Below is a small trained network, with its code and all its weights. Each question gives an input and a class and asks what happens when units are switched off, that is, made to give their printed mean instead of their output.

import numpy as np


def w(rows, s, z=0):
    codes = np.array(rows[::2]) - 128.0
    scale = np.full(codes.shape[1], s)
    scale[-1] = z or s
    return codes * scale


def f(y):
    return np.maximum(y, 0)


def log_softmax(a):
    a = a - a.max(-1, keepdims=True)
    return a - np.log(np.exp(a).sum(-1, keepdims=True))


def net(x, mask):
    res = np.array(x, float).reshape(1, 6) / 4 @ E
    y = f(res @ A[0][:, :-1].T + A[0][:, -1])
    res = res + np.where(mask, y, B[0][:, -1]) @ B[0][:, :-1]
    return log_softmax(res[-1] @ U[:, :-1].T + U[:, -1])


A, B = {}, {}
E = w([
[130,131,131,127,122,127,134,136],'x0',
[56,39,180,63,243,55,65,249],'x1',
[239,1,215,138,172,116,184,54],'x2',
[125,131,129,126,129,128,127,120],'x3',
[27,118,143,248,227,206,225,133],'x4',
[37,183,228,55,97,32,203,36],'x5',
],0.0054)
A[0] = w([
[59,88,143,82,197,92,91,193,73],'N1',
[45,197,228,47,132,33,203,51,63],'N2',
[219,80,31,188,154,228,59,254,105],'N3',
[226,111,103,69,65,89,27,144,58],'N4',
[221,30,217,135,156,109,186,77,55],'N5',
[26,183,80,99,138,114,57,210,105],'N6',
[176,29,195,128,165,101,155,112,118],'N7',
[51,208,66,120,104,149,74,172,67],'N8',
[92,44,190,89,204,87,94,223,86],'N9',
[213,18,199,113,168,123,168,72,56],'N10',
[82,60,186,82,212,60,93,207,166],'N11',
[81,103,184,208,217,184,179,141,145],'N12',
[215,117,101,51,76,90,36,160,84],'N13',
[226,121,94,52,65,63,34,115,1],'N14',
[169,214,74,194,24,164,216,37,51],'N15',
[252,80,54,218,187,223,37,217,116],'N16',
[36,169,210,140,143,69,214,80,42],'N17',
[47,128,115,243,197,173,217,124,77],'N18',
[145,169,188,44,69,42,107,92,63],'N19',
[205,187,90,201,35,201,198,43,144],'N20',
[61,105,142,211,197,199,193,146,58],'N21',
[167,135,169,30,77,89,55,111,221],'N22',
[230,14,208,139,164,116,167,84,23],'N23',
[78,58,147,105,208,73,99,176,1],'N24',
[37,205,101,95,86,108,115,157,89],'N25',
[45,123,99,201,208,186,208,132,42],'N26',
],0.0053,0.00091)
B[0] = w([
[183,112,201,57,79,197,53,55,202],'N1',
[19,29,36,167,110,56,190,53,236],'N2',
[23,31,20,174,115,48,212,34,246],'N3',
[204,180,166,121,227,43,227,220,210],'N4',
[47,228,69,236,24,193,49,211,227],'N5',
[79,200,143,191,41,215,38,146,195],'N6',
[50,203,95,194,28,192,62,174,209],'N7',
[70,214,99,201,68,209,65,230,187],'N8',
[181,48,206,41,118,188,51,37,229],'N9',
[53,242,55,228,30,201,84,235,225],'N10',
[163,69,191,39,106,197,40,33,235],'N11',
[213,149,159,113,209,72,206,187,215],'N12',
[190,186,128,127,227,49,203,228,208],'N13',
[228,183,177,111,209,62,212,225,213],'N14',
[218,92,219,33,79,223,24,35,240],'N15',
[13,21,27,105,143,53,190,12,255],'N16',
[61,43,36,108,197,29,206,82,206],'N17',
[222,212,200,93,209,95,177,228,218],'N18',
[115,67,88,127,223,48,219,135,202],'N19',
[204,47,218,37,137,202,42,22,247],'N20',
[218,204,177,106,220,70,213,207,208],'N21',
[173,164,129,132,201,67,209,200,209],'N22',
[42,221,50,240,35,200,50,253,229],'N23',
[222,87,211,51,129,200,73,63,203],'N24',
[44,198,63,220,31,176,76,193,185],'N25',
[226,210,184,142,208,62,188,221,207],'N26',
],0.0048,0.0065)
U = w([
[239,178,190,116,254,69,228,232,19],'0',
[33,208,84,230,29,230,21,223,128],'1',
[230,29,228,29,131,238,10,20,10],'2',
[20,13,28,161,181,54,211,39,252],'3',
],0.0052,0.0014)

Each question gives the input, the list of numbers given to net, and the class t.
The units are the neurons (one row each of A and B). Each row of codes is followed by its name. A weight is (code - 128) times the scale printed after its matrix; where a second scale follows, it is the last column's (A, B and U).
mask holds one flag per neuron, in row order. A switched-off neuron (its flag False) gives its mean, the last column of its row in B, instead of its output. The means were averaged over made-up inputs and are rounded, as every weight is.
A unit's drop is (log p(t) with every unit on - log p(t) with that unit switched off) / (log p(t) with every unit on - log p(t) with every unit switched off).
The circuit of an input: a set's keep is (log p(t) with only the set's units on - log p(t) with every unit switched off) / (log p(t) with every unit on - log p(t) with every unit switched off). Starting from the 12 units with the biggest drops (on a tie, the unit counted first), units are removed one at a time, each time the one whose removal leaves the highest keep (on an exact tie, the one counted first), for as long as the keep stays at least 0.8.
units of the circuit, in order: the units of the circuit, biggest drop first
most important unit: the unit with the biggest drop
top k neurons: the k neurons with the biggest drops, biggest first
drop when u is switched off: that unit's drop, to one decimal
input [-4,-7,8,-4,-8,6], class 0: most important unit -> N14
input [-7,8,-6,1,-7,-2], class 2: top 2 neurons -> [N11, N9]
input [0,-2,-6,-4,-6,-3], class 0: top 3 neurons -> [N4, N14, N13]
input [-6,-2,2,-6,-6,5], class 0: units of the circuit, in order -> [N14, N22]
input [-3,-4,3,-5,8,8], class 0: top 3 neurons -> [N18, N26, N21]
input [-3,-5,-2,-1,-3,2], class 2: units of the circuit, in order -> [N15, N20]
input [-8,8,-6,-6,-4,-8], class 2: top 3 neurons -> [N9, N1, N11]
input [-3,-5,-8,7,8,1], class 0: top 2 neurons -> [N18, N26]
input [6,-4,-5,3,-7,-8], class 3: top 2 neurons -> [N3, N16]
input [-4,-8,-4,-2,7,-1], class 2: top 2 neurons -> [N15, N20]
input [-3,8,-1,-7,-5,5], class 2: top 2 neurons -> [N11, N9]
input [5,1,-6,-7,7,6], class 0: top 2 neurons -> [N18, N26]
input [2,6,7,-3,4,-7], class 1: top 2 neurons -> [N23, N10]
input [1,3,4,-8,-2,-8], class 3: units of the circuit, in order -> [N16]
input [7,-4,-3,-5,3,6], class 3: top 2 neurons -> [N2, N17]
input [1,4,2,-2,5,-8], class 3: top 2 neurons -> [N16, N3]
input [7,3,3,0,0,-6], class 3: drop when N3 is switched off -> 0.2
input [-7,-7,-5,6,-7,3], class 0: drop when N14 is switched off -> 0.4
input [-5,3,0,-2,-4,-6], class 3: drop when N3 is switched off -> 0.5
input [8,4,-1,6,-1,-7], class 3: units of the circuit, in order -> [N3]
